Below is a small trained network, with its code and all its weights. Each question gives an input and a class and asks what happens when units are switched off, that is, made to give their printed mean instead of their output.

import numpy as np


def w(rows, s, z=0):
    codes = np.array(rows[::2]) - 128.0
    scale = np.full(codes.shape[1], s)
    scale[-1] = z or s
    return codes * scale


def f(y):
    return np.maximum(y, 0)


def log_softmax(a):
    a = a - a.max(-1, keepdims=True)
    return a - np.log(np.exp(a).sum(-1, keepdims=True))


def net(x, mask):
    res = np.array(x, float).reshape(1, 2) / 4 @ E
    y = f(res @ A[0][:, :-1].T + A[0][:, -1])
    res = res + np.where(mask, y, B[0][:, -1]) @ B[0][:, :-1]
    return log_softmax(res[-1] @ U[:, :-1].T + U[:, -1])


A, B = {}, {}
E = w([
[135,3,116,93,208,177,224],'x0',
[216,116,179,94,64,111,104],'x1',
],0.015)
A[0] = w([
[116,11,87,149,113,81,154,81],'n1',
[40,201,126,146,60,84,58,74],'n2',
[108,16,137,109,185,174,168,82],'n3',
[118,89,113,163,56,55,77,89],'n4',
[31,106,37,211,162,166,105,124],'n5',
[111,23,141,102,166,167,176,187],'n6',
[245,103,171,47,45,233,86,78],'n7',
[116,201,99,67,127,139,114,254],'n8',
[12,160,71,111,210,153,82,148],'n9',
[141,63,74,93,180,128,165,72],'n10',
[28,184,105,119,138,156,178,89],'n11',
[108,232,49,161,129,104,95,97],'n12',
[76,165,148,189,91,96,43,93],'n13',
[57,178,108,156,208,170,124,102],'n14',
[254,131,248,53,92,98,136,153],'n15',
[37,108,68,198,103,186,113,79],'n16',
],0.0094,0.016)
B[0] = w([
[219,170,167,137,141,158,152,163],'n1',
[165,153,226,118,161,115,172,226],'n2',
[132,159,180,126,130,135,168,212],'n3',
[156,139,163,167,133,127,124,162],'n4',
[92,112,141,148,94,133,94,203],'n5',
[76,183,151,94,116,158,120,249],'n6',
[143,60,188,169,119,127,71,182],'n7',
[4,214,86,75,93,211,153,248],'n8',
[79,93,103,169,71,112,63,213],'n9',
[196,187,197,142,148,147,169,179],'n10',
[139,72,170,196,105,58,88,166],'n11',
[118,149,186,100,172,127,137,206],'n12',
[174,158,178,130,161,158,159,211],'n13',
[125,89,142,184,114,109,75,179],'n14',
[61,90,125,164,77,140,69,221],'n15',
[219,76,196,182,119,117,54,160],'n16',
],0.013,0.018)
U = w([
[142,227,248,99,130,159,189,90],'0',
[114,57,160,190,35,122,22,123],'1',
[23,237,9,24,51,203,149,247],'2',
[174,109,21,141,86,35,188,94],'3',
[157,131,103,112,145,91,118,100],'4',
[188,89,85,91,121,24,102,107],'5',
[254,78,68,229,134,149,115,96],'6',
],0.0093,0.012)

Each question gives the input, the list of numbers given to net, and the class t.
The units are the neurons (one row each of A and B). Each row of codes is followed by its name. A weight is (code - 128) times the scale printed after its matrix; where a second scale follows, it is the last column's (A, B and U).
mask holds one flag per neuron, in row order. A switched-off neuron (its flag False) gives its mean, the last column of its row in B, instead of its output. The means were averaged over made-up inputs and are rounded, as every weight is.
A unit's drop is (log p(t) with every unit on - log p(t) with that unit switched off) / (log p(t) with every unit on - log p(t) with every unit switched off).
most important unit: the unit with the biggest drop
top k neurons: the k neurons with the biggest drops, biggest first
drop when u is switched off: that unit's drop, to one decimal
input [3,-1], class 2: most important unit -> n2
input [7,-8], class 1: top 2 neurons -> [n9 n14]
input [-7,-8], class 1: top 2 neurons -> [n9 n14]
input [3,2], class 2: top 2 neurons -> [n2 n13]
input [1,4], class 1: top 2 neurons -> [n7 n8]
input [-6,-7], class 1: top 3 neurons -> [n9 n14 n11]
input [-3,-3], class 2: top 2 neurons -> [n8 n10]
input [-5,-8], class 1: drop when n9 is switched off -> 0.1
input [-2,-6], class 1: drop when n13 is switched off -> 0.0
input [-3,1], class 2: drop when n8 is switched off -> 0.1
